What each symbol does to the items:
d: mf->zl, hq->tr, mq->fp, lh->hz, mj->zz, lp->bh, pg->zg, nj->lh, fg->fr, nz->ch, cc->mq, qj->gh, pm->nr, gs->nj, cd->jr, lz->bp, ch->pg, zl->rg, hz->mf, jr->gs, cm->mz, gm->lp, mz->nz, gh->cc, jh->ql, rt->pr, ls->qj, ld->rn, tr->gm, fq->ds, gj->dm, bh->pm, dp->rt, zz->ld, fr->zr, nq->zj, rl->hb, zr->sd, jb->fg, zj->jb, qc->nb, fh->fq, dm->jh, lf->lz, rg->mg, zg->hq, nb->qs, ql->nq, qs->lf, pr->rl, jg->ls, ds->mj, tb->gj, bp->dp, hb->cm, rn->tb, pf->jg, mg->pf, fp->fh, nr->cd, sd->qc
r: mf->gj, hq->qj, mq->sd, lh->rn, mj->lz, lp->mq, pg->jg, nj->ld, fg->zg, nz->mg, cc->zr, qj->fg, pm->fh, gs->zz, cd->ds, lz->cd, ch->pf, zl->dm, hz->tb, jr->mj, cm->zl, gm->cc, mz->rg, gh->fr, jh->cm, rt->nj, ls->jb, ld->dp, tr->gh, fq->qs, gj->rl, bh->fp, dp->gs, zz->bp, fr->hq, nq->nz, rl->hz, zr->tr, jb->pg, zj->ch, qc->lp, fh->nb, dm->hb, lf->nr, rg->jh, zg->ls, nb->bh, ql->mz, qs->pm, pr->lh, jg->zj, ds->lf, tb->pr, bp->jr, hb->mf, rn->rt, pf->nq, mg->ql, fp->qc, nr->fq, sd->gm
q: mf->lh, hq->pg, mq->gh, lh->gs, mj->fq, lp->tr, pg->nz, nj->jr, fg->zj, nz->cm, cc->qj, qj->jg, pm->lp, gs->cd, cd->pm, lz->qs, ch->mz, zl->hz, hz->nj, jr->nr, cm->rl, gm->hq, mz->hb, gh->ls, jh->gj, rt->bp, ls->pf, ld->mj, tr->zg, fq->fp, gj->rn, bh->gm, dp->lz, zz->ds, fr->jb, nq->jh, rl->rt, zr->fg, jb->nq, zj->ql, qc->zr, fh->mq, dm->tb, lf->nb, rg->mf, zg->ch, nb->sd, ql->dm, qs->qc, pr->dp, jg->mg, ds->fh, tb->ld, bp->lf, hb->pr, rn->zz, pf->rg, mg->zl, fp->cc, nr->bh, sd->fr
y: mf->hb, hq->fr, mq->lp, lh->pr, mj->jr, lp->qc, pg->jb, nj->rt, fg->qj, nz->nq, cc->gm, qj->hq, pm->qs, gs->dp, cd->lz, lz->mj, ch->zj, zl->cm, hz->rl, jr->bp, cm->jh, gm->sd, mz->ql, gh->tr, jh->rg, rt->rn, ls->zg, ld->nj, tr->zr, fq->nr, gj->mf, bh->nb, dp->ld, zz->gs, fr->gh, nq->pf, rl->gj, zr->cc, jb->ls, zj->jg, qc->fp, fh->pm, dm->zl, lf->ds, rg->mz, zg->fg, nb->fh, ql->mg, qs->fq, pr->tb, jg->pg, ds->cd, tb->hz, bp->zz, hb->dm, rn->lh, pf->ch, mg->nz, fp->bh, nr->lf, sd->mq
c: mf->tb, hq->ls, mq->zr, lh->ld, mj->lf, lp->cc, pg->pf, nj->zz, fg->pg, nz->rg, cc->fr, qj->jb, pm->fp, gs->mj, cd->fq, lz->nr, ch->mg, zl->gj, hz->rn, jr->ds, cm->mf, gm->gh, mz->zl, gh->fg, jh->hb, rt->gs, ls->zj, ld->bp, tr->qj, fq->nb, gj->pr, bh->mq, dp->jr, zz->lz, fr->zg, nq->mz, rl->lh, zr->hq, jb->ch, zj->nz, qc->gm, fh->qc, dm->rl, lf->pm, rg->dm, zg->jg, nb->lp, ql->cm, qs->bh, pr->nj, jg->nq, ds->qs, tb->rt, bp->cd, hb->hz, rn->dp, pf->ql, mg->jh, fp->sd, nr->fh, sd->tr

The rows follow the links: the fewer symbols apart two items are, the more alike their rows tend to be.

Named rows; a name shown again gets a slightly different row:
ls -> [124,462,-311,-364,73,-130,-478,-147,516,240,79,228,409,668,-61,84,983,415,-285,364,79,-137,-164,-229,170,-120,307,-335,-54,168,-403,98,-318,-595,440,63,-545,319,45,-161,496,-1057,-298,84,255,55]
lh -> [957,6,-595,15,48,-326,592,128,-527,294,314,-537,460,-643,-381,-319,-101,-103,-10,32,170,-173,-106,821,-398,160,-256,-63,309,-476,779,-120,104,365,-322,117,378,-405,-346,344,-352,-70,-146,39,-105,230]
fg -> [-274,431,-15,-357,39,115,-553,121,453,25,-48,433,82,738,241,33,922,334,-61,332,68,-18,-115,-360,227,-208,317,-299,-386,256,-337,165,-353,-603,615,-74,-415,574,140,-138,407,-975,-193,-2,324,103]
pr -> [959,35,-581,73,-54,-345,555,304,-575,338,290,-600,409,-582,-250,-414,109,-2,-3,66,296,-154,-169,733,-351,117,-223,-130,173,-382,935,61,20,174,-224,88,401,-261,-394,383,-357,-165,-153,45,-117,267]
nq -> [377,424,-78,42,-708,-540,134,-303,-288,387,468,-67,655,713,-349,270,-70,513,-791,123,26,-164,351,-143,380,121,-217,78,-139,572,-490,98,-430,90,119,-43,-641,61,76,-62,592,285,-46,-29,129,781]
qc -> [-520,628,231,-639,256,54,369,219,285,-542,-273,802,284,-192,442,170,-590,-16,116,204,-184,640,-48,4,404,230,615,-270,915,-249,-444,-169,397,92,287,175,-389,-23,181,5,93,297,-91,502,-5,-303]
rg -> [-132,-224,-95,536,-230,16,-139,-375,-311,906,219,-472,142,628,-354,-166,-19,348,-528,83,46,-436,178,512,-2,303,-624,153,-829,191,-246,-325,-480,103,-81,-141,-193,-47,245,-345,65,-7,65,-494,418,757]
ds -> [-448,-444,80,26,742,560,-85,309,178,-385,-447,95,-637,-617,349,-286,33,-416,758,-97,13,178,-339,237,-366,-29,171,5,63,-563,494,-127,446,-86,-98,80,617,14,-8,-24,-628,-254,26,-22,-116,-713]
hq -> [-654,209,402,-209,-23,188,-630,112,454,-199,-212,555,-197,751,429,137,668,272,79,202,49,61,-50,-619,353,-286,308,-57,-606,371,-386,266,-299,-571,515,-182,-377,603,280,-231,340,-559,-35,-11,151,27]
mz -> [-115,-20,-35,465,-407,-103,8,-297,-506,895,240,-362,294,737,-297,-75,-122,419,-606,111,65,-324,270,493,122,299,-564,181,-801,248,-310,-314,-426,157,11,-163,-267,-32,276,-347,189,64,96,-364,422,893]

Each walk starts at a row. The symbols on each line, taken left to right, move it on to the next item.
Each answer is a row, close to the row of the item it stands for.
[-85,87,-50,338,-580,-206,89,-242,-489,782,352,-206,413,747,-245,-52,-232,492,-727,176,28,-243,287,323,266,311,-481,134,-663,297,-345,-186,-429,165,39,-160,-397,-2,223,-289,247,192,45,-314,400,978]
y r d d r c: [50,190,-1,249,-659,-285,126,-177,-488,623,305,-170,597,759,-226,71,-254,535,-693,162,90,-162,318,252,308,202,-401,144,-538,428,-418,-61,-415,225,141,-159,-468,68,183,-197,366,263,31,-228,366,1001]
c d d y r y y: [553,530,-226,-125,-601,-602,-88,-498,76,278,489,-177,689,636,-417,350,281,438,-729,208,-86,-175,320,-401,302,-28,-64,-124,126,571,-546,155,-375,-100,60,75,-645,-8,-7,14,652,-55,-113,163,43,448]
[482,454,-392,-325,-105,-400,-438,-389,483,247,325,-55,524,570,-319,209,799,421,-474,312,-66,-255,14,-342,153,-95,96,-327,188,285,-502,109,-373,-465,247,155,-616,153,-44,-80,629,-735,-280,178,184,63]
r r q y q y y: [-85,-377,-126,651,-216,66,-236,-420,-274,872,254,-578,-14,547,-412,-199,71,292,-461,-4,24,-518,168,437,-184,226,-672,234,-850,166,-127,-233,-415,-35,-204,-128,-128,-47,220,-411,-28,-114,92,-588,398,610]
r d r d r c: [57,-518,-237,755,-176,90,-350,-404,-221,847,219,-748,-163,495,-415,-203,194,168,-368,-60,106,-619,134,275,-247,101,-727,286,-929,251,1,-201,-427,5,-266,-130,87,-14,83,-361,-52,-226,74,-533,289,495]
[172,322,30,124,-745,-431,195,-266,-400,483,398,-86,652,732,-242,110,-214,586,-735,156,37,-171,387,31,381,108,-302,71,-324,435,-381,34,-470,162,92,-122,-564,-41,189,-115,454,322,-3,-59,213,948]
c d d y r y y: [581,499,-319,-182,-448,-585,-185,-444,212,241,500,-134,607,574,-399,277,460,406,-706,226,-92,-248,205,-350,237,-34,-1,-186,184,542,-566,148,-396,-228,117,119,-667,-10,-121,-24,704,-281,-192,168,99,255]
q y d y d d: [-114,437,-176,-383,59,-14,-474,-29,459,97,-30,235,256,711,112,-3,988,363,-139,402,99,-41,-170,-328,193,-159,287,-336,-268,234,-353,134,-369,-660,563,2,-520,440,111,-128,447,-1057,-250,2,264,60]
[494,412,-176,-15,-676,-574,86,-345,-107,352,524,-148,682,654,-368,283,113,480,-768,59,-32,-195,315,-297,339,23,-151,-58,-8,560,-494,164,-420,121,75,0,-663,-74,-12,-24,686,130,-42,56,117,604]
c y q q y q r d r d: [1024,-20,-525,128,-127,-325,480,349,-585,267,279,-577,408,-482,-342,-390,312,-88,71,35,321,-239,-160,534,-301,-30,-226,-52,-44,-247,1058,128,-105,172,-173,-1,436,-130,-351,433,-321,-347,-60,-29,-141,327]
c d c d d: [940,-86,-515,222,-230,-280,333,427,-572,242,284,-634,235,-381,-262,-360,556,-47,85,-44,433,-324,-149,372,-331,-149,-242,13,-261,-148,1017,277,-165,74,-149,-79,433,-15,-389,433,-271,-375,-67,-92,-164,378]
[865,-314,-422,435,-288,-233,53,316,-500,345,317,-735,-30,-166,-294,-248,638,-27,77,-170,322,-407,-140,-12,-334,-251,-363,206,-606,181,877,373,-282,-112,-216,-152,498,123,-332,332,-153,-420,-33,-298,-168,268]
r d r d r c: [958,-172,-494,337,-296,-297,125,347,-552,246,336,-664,135,-246,-315,-302,592,-22,95,-77,386,-372,-141,165,-315,-224,-323,143,-447,-25,1056,383,-257,-27,-164,-197,474,31,-353,370,-211,-406,-70,-234,-231,374]
d y q d r y r r c: [817,-26,-536,137,72,-337,639,7,-445,242,340,-533,348,-724,-427,-246,-368,-157,-100,-49,118,-102,-56,739,-366,249,-308,-14,449,-402,638,-195,152,378,-477,187,370,-518,-320,251,-330,145,-83,28,-132,96]
[-799,94,510,-175,-39,264,-695,66,443,-200,-252,560,-312,704,434,235,440,168,105,76,-34,90,16,-769,399,-258,246,-1,-560,405,-581,230,-223,-472,502,-234,-323,515,293,-247,380,-272,60,-70,145,-8]
c c q c q y r d y: [197,-642,-262,792,-210,68,-372,-372,-203,675,243,-836,-251,398,-513,-143,360,92,-199,-93,56,-611,97,197,-313,-68,-706,260,-947,280,156,-52,-385,-34,-337,-207,203,-6,18,-183,-51,-242,93,-538,166,381]
d c r y r r: [737,-436,-359,568,-269,-142,-167,86,-378,443,269,-790,-182,22,-366,-223,640,-74,30,-207,270,-593,-28,-71,-402,-288,-491,212,-727,209,753,322,-421,-114,-234,-246,433,93,-340,210,-66,-359,59,-382,-130,205]
[739,-143,-423,195,45,-283,662,-96,-450,171,237,-490,280,-770,-418,-120,-573,-186,-102,-156,-8,-83,11,700,-375,345,-295,14,564,-395,501,-201,278,517,-548,210,392,-570,-312,238,-370,433,-24,67,-186,2]
d y d y y y r: [593,-577,-319,707,-244,-38,-307,-44,-335,503,253,-853,-318,84,-440,-204,589,-42,-75,-210,240,-653,5,-7,-339,-248,-565,298,-843,233,568,229,-343,-112,-328,-185,398,73,-208,62,-60,-326,30,-478,-91,310]
d r d d d d r y: [591,552,-397,-250,-222,-501,-274,-461,383,230,428,-135,632,589,-451,261,687,369,-651,264,-119,-282,60,-354,215,-6,49,-265,192,409,-518,141,-381,-348,149,125,-618,21,-98,-57,662,-476,-262,150,126,128]
[-861,-23,520,-70,-55,331,-672,-68,504,-269,-267,590,-413,647,416,241,212,116,66,15,-155,112,145,-758,382,-230,296,54,-425,421,-733,153,-181,-371,373,-161,-355,482,293,-313,343,-50,67,-47,112,-172]
q d d y y c y r d: [-909,-14,582,-75,-21,380,-614,-242,529,-287,-301,568,-473,637,331,357,-49,118,26,-34,-242,173,171,-703,392,-143,250,102,-264,430,-884,44,-68,-253,304,-121,-373,316,326,-342,302,172,145,-35,141,-279]
q y r d d c: [-425,253,179,-308,6,192,-604,191,468,-49,-187,475,-60,712,358,86,801,340,58,272,45,19,-101,-545,341,-245,296,-129,-535,330,-412,262,-321,-551,587,-126,-444,623,256,-173,342,-804,-175,34,247,106]
